Here is a tiny trained network, its code and every weight. The questions are about switching its units off for an input and a target symbol, where a switched-off unit gives its printed mean instead of its output.

import numpy as np


def w(rows, s, z=0):
    codes = np.array(rows[::2]) - 128.0
    scale = np.full(codes.shape[1], s)
    scale[-1] = z or s
    return codes * scale


def softmax(a):
    e = np.exp(a - a.max(-1, keepdims=True))
    return e / e.sum(-1, keepdims=True)


def log_softmax(a):
    a = a - a.max(-1, keepdims=True)
    return a - np.log(np.exp(a).sum(-1, keepdims=True))


def net(x, mask):
    ids = ['ΔΘΠαβγζημξστφψω'.index(c) for c in x.split()]
    T = len(ids)
    res = E[ids] + P[:T]
    u = 0
    for l in range(3):
        r = res
        for j in range(2):
            rows = slice(3 * j, 3 * j + 3)
            q, k, v = (r @ M[l][rows].T for M in (Q, K, V))
            z = softmax(np.where(np.tri(T) > 0, q @ k.T / 3**0.5, -1e9)) @ v
            o = O[l][rows]
            res = res + np.where(mask[u + j], z, o[:, -1]) @ o[:, :-1]
        u += 2
    return log_softmax(res[-1] @ U[:, :-1].T + U[:, -1])


Q, K, V, O = {}, {}, {}, {}
E = w([
[51,172,160,156,134,253,173,62],'Δ',
[83,171,61,153,126,122,105,130],'Θ',
[200,100,31,209,127,176,171,170],'Π',
[134,177,179,53,144,50,78,153],'α',
[103,127,216,115,92,34,158,206],'β',
[129,140,93,165,97,88,154,81],'γ',
[147,131,79,110,68,151,120,102],'ζ',
[108,83,99,136,155,83,158,74],'η',
[70,106,72,102,116,164,85,159],'μ',
[157,120,192,198,180,181,118,199],'ξ',
[102,121,22,87,133,107,152,91],'σ',
[192,158,173,142,159,156,55,44],'τ',
[53,100,77,138,168,104,120,136],'φ',
[120,65,109,98,104,139,130,111],'ψ',
[124,158,189,109,77,77,95,202],'ω',
],0.013)
P = w([
[146,203,139,23,192,150,238,123],'0',
[37,68,83,192,43,116,19,112],'1',
[65,80,100,209,30,103,17,112],'2',
[79,87,98,213,2,111,3,108],'3',
[89,96,89,228,21,114,8,108],'4',
[90,121,91,233,4,119,27,109],'5',
[99,100,82,244,8,118,6,120],'6',
],0.0043)
Q[0] = w([
[148,156,180,136,131,111,117,199],'L0H0',
[118,120,131,83,146,156,212,127],'L0H0',
[90,65,11,145,71,98,129,122],'L0H0',
[85,70,56,132,71,119,96,97],'L0H1',
[121,151,145,124,135,131,108,145],'L0H1',
[146,123,128,178,126,174,137,160],'L0H1',
],0.011)
K[0] = w([
[126,81,168,158,111,87,84,177],'L0H0',
[76,90,51,149,90,142,159,127],'L0H0',
[153,166,115,9,190,154,255,160],'L0H0',
[149,142,118,66,165,127,116,17],'L0H1',
[106,139,157,141,137,124,126,148],'L0H1',
[116,128,102,150,166,194,177,144],'L0H1',
],0.01)
V[0] = w([
[168,121,231,111,251,90,38,130],'L0H0',
[137,240,119,249,74,64,122,118],'L0H0',
[61,215,127,129,111,254,100,163],'L0H0',
[161,187,78,82,240,142,217,87],'L0H1',
[185,105,147,100,91,166,142,89],'L0H1',
[79,149,250,161,162,104,208,198],'L0H1',
],0.0057)
O[0] = w([
[156,70,140,169,191,178,80,193,184],'L0H0',
[141,221,193,196,149,118,25,64,135],'L0H0',
[94,202,129,105,71,100,97,211,215],'L0H0',
[184,149,62,147,216,107,217,130,18],'L0H1',
[193,114,119,100,50,164,182,122,90],'L0H1',
[112,145,255,173,160,126,175,173,8],'L0H1',
],0.0063,0.0016)
Q[1] = w([
[144,152,135,227,160,255,124,50],'L1H0',
[39,119,64,107,117,119,124,74],'L1H0',
[101,84,99,189,167,211,175,123],'L1H0',
[158,133,174,152,136,160,121,164],'L1H1',
[197,145,143,186,164,142,136,176],'L1H1',
[36,165,191,82,90,98,98,88],'L1H1',
],0.009)
K[1] = w([
[130,160,115,233,133,254,117,25],'L1H0',
[128,182,45,107,185,128,201,152],'L1H0',
[37,104,91,164,130,207,139,94],'L1H0',
[145,126,161,146,125,148,113,168],'L1H1',
[185,116,142,194,136,155,113,171],'L1H1',
[8,177,166,30,142,67,119,166],'L1H1',
],0.0082)
V[1] = w([
[133,70,117,104,55,203,124,181],'L1H0',
[132,115,95,163,223,168,196,31],'L1H0',
[58,87,98,117,217,85,129,165],'L1H0',
[222,126,114,99,96,124,166,137],'L1H1',
[51,96,132,105,161,69,190,108],'L1H1',
[155,63,128,254,163,196,125,125],'L1H1',
],0.0083)
O[1] = w([
[18,68,113,135,198,120,223,155,141],'L1H0',
[172,126,147,118,33,249,144,92,81],'L1H0',
[175,96,69,131,34,159,92,215,181],'L1H0',
[207,135,130,117,170,52,208,108,3],'L1H1',
[143,90,187,71,21,135,111,151,128],'L1H1',
[156,68,132,254,162,194,135,144,136],'L1H1',
],0.0069,0.0023)
Q[2] = w([
[84,130,128,121,105,94,125,143],'L2H0',
[73,110,137,116,103,165,93,90],'L2H0',
[110,50,2,137,86,130,119,116],'L2H0',
[108,100,73,114,79,126,152,132],'L2H1',
[95,186,189,100,99,153,124,56],'L2H1',
[76,110,55,120,63,108,113,122],'L2H1',
],0.0094)
K[2] = w([
[97,141,139,85,122,70,125,156],'L2H0',
[139,227,213,49,150,185,142,87],'L2H0',
[254,157,103,89,161,119,191,203],'L2H0',
[155,112,148,79,98,160,175,157],'L2H1',
[86,194,185,100,93,141,93,22],'L2H1',
[160,199,179,47,115,119,189,186],'L2H1',
],0.0079)
V[2] = w([
[136,71,171,195,159,175,203,91],'L2H0',
[116,28,162,26,84,60,213,86],'L2H0',
[181,198,8,100,152,148,125,9],'L2H0',
[190,59,128,116,42,254,145,128],'L2H1',
[194,102,236,159,34,138,115,72],'L2H1',
[214,192,187,123,237,103,191,56],'L2H1',
],0.0067)
O[2] = w([
[25,154,43,104,165,93,135,75,39],'L2H0',
[112,43,164,57,204,158,177,120,98],'L2H0',
[155,135,185,205,112,71,237,97,55],'L2H0',
[167,179,111,111,236,93,153,173,254],'L2H1',
[173,199,152,97,253,147,59,73,192],'L2H1',
[91,21,175,191,137,61,35,100,24],'L2H1',
],0.007,0.0029)
U = w([
[119,148,204,72,151,2,85,227,249],'Δ',
[170,168,149,141,32,91,114,146,84],'Θ',
[31,223,166,93,107,165,167,67,231],'Π',
[141,79,172,219,178,223,128,212,252],'α',
[135,95,110,90,149,210,78,73,41],'β',
[166,123,164,151,157,106,69,35,163],'γ',
[92,79,172,141,108,65,162,83,68],'ζ',
[156,148,129,105,214,141,111,119,80],'η',
[97,125,108,109,67,141,179,173,29],'μ',
[110,128,48,100,133,71,87,109,63],'ξ',
[186,122,171,130,131,122,171,152,91],'σ',
[147,119,53,190,114,68,179,134,165],'τ',
[170,164,84,95,119,182,128,160,32],'φ',
[78,74,113,85,187,131,158,130,159],'ψ',
[112,67,106,136,71,170,104,73,22],'ω',
],0.0064,0.0029)

Each question gives the input, a string of symbols that net reads in full, and the target symbol t.
The units are the heads (3 rows each of Q, K, V and O). Each row of codes is followed by its name. A weight is (code - 128) times the scale printed after its matrix; where a second scale follows, it is the last column's (O and U).
mask holds one flag per head, layer by layer. A switched-off head (its flag False) gives its mean, the last column of its rows in O, instead of its output. The means were averaged over made-up inputs and are rounded, as every weight is.
A unit's drop is (log p(t) with every unit on - log p(t) with that unit switched off) / (log p(t) with every unit on - log p(t) with every unit switched off).
The circuit of an input: a set's keep is (log p(t) with only the set's units on - log p(t) with every unit switched off) / (log p(t) with every unit on - log p(t) with every unit switched off). Starting from all 6 units, units are removed one at a time, each time the one whose removal leaves the highest keep (on an exact tie, the one counted first), for as long as the keep stays at least 0.8.
circuit, biggest first: the units of the circuit, biggest drop first
most important unit: the unit with the biggest drop
heads that matter: for each layer, one digit per head in row order, 1 if its drop is at least 0.15 and else 0, layers parted by /
input Θ ω ξ σ Θ ω Π, target τ: most important unit : L1H1
input μ γ τ τ ψ γ ζ, target μ: circuit, biggest first : L2H1, L0H0, L1H0
input α ω φ τ μ ξ γ, target α: heads that matter : 10 / 01 / 10
input ψ τ Π ξ ψ, target ψ: circuit, biggest first : L2H0, L0H0, L1H0, L1H1
input η β μ, target η: heads that matter : 11 / 11 / 01
input β φ ω ψ ξ ψ, target β: circuit, biggest first : L2H0, L0H1, L1H1
input α ξ φ α ψ, target α: circuit, biggest first : L0H0, L1H1, L2H0
input ξ Θ ψ, target ξ: circuit, biggest first : L2H0, L0H1, L1H1
input τ τ β Θ, target τ: circuit, biggest first : L2H0, L1H1, L0H1
input ω α Θ, target ω: circuit, biggest first : L2H1, L1H0, L1H1
input ξ ψ ξ σ Π ζ, target ξ: circuit, biggest first : L2H0, L0H1, L1H1
input η φ τ, target γ: circuit, biggest first : L1H0, L2H1, L0H0
input ψ β φ φ ξ Θ, target ψ: circuit, biggest first : L2H0, L0H0, L1H1, L1H0
input τ γ τ Θ ψ, target τ: most important unit : L2H0
input φ α τ ζ Π, target τ: heads that matter : 00 / 01 / 10
input Δ Θ β μ Θ, target Δ: heads that matter : 10 / 11 / 00
input μ γ τ ω ψ Π φ, target μ: heads that matter : 10 / 10 / 01
input ξ φ φ Θ α μ, target ξ: circuit, biggest first : L2H0, L0H1, L1H1, L0H0
input ω ζ σ, target ω: heads that matter : 00 / 10 / 01
input Π γ Π η σ, target Π: heads that matter : 10 / 11 / 10
input Θ ψ ζ β μ ζ, target Θ: most important unit : L2H0
input φ ψ ξ ζ, target φ: heads that matter : 01 / 11 / 01
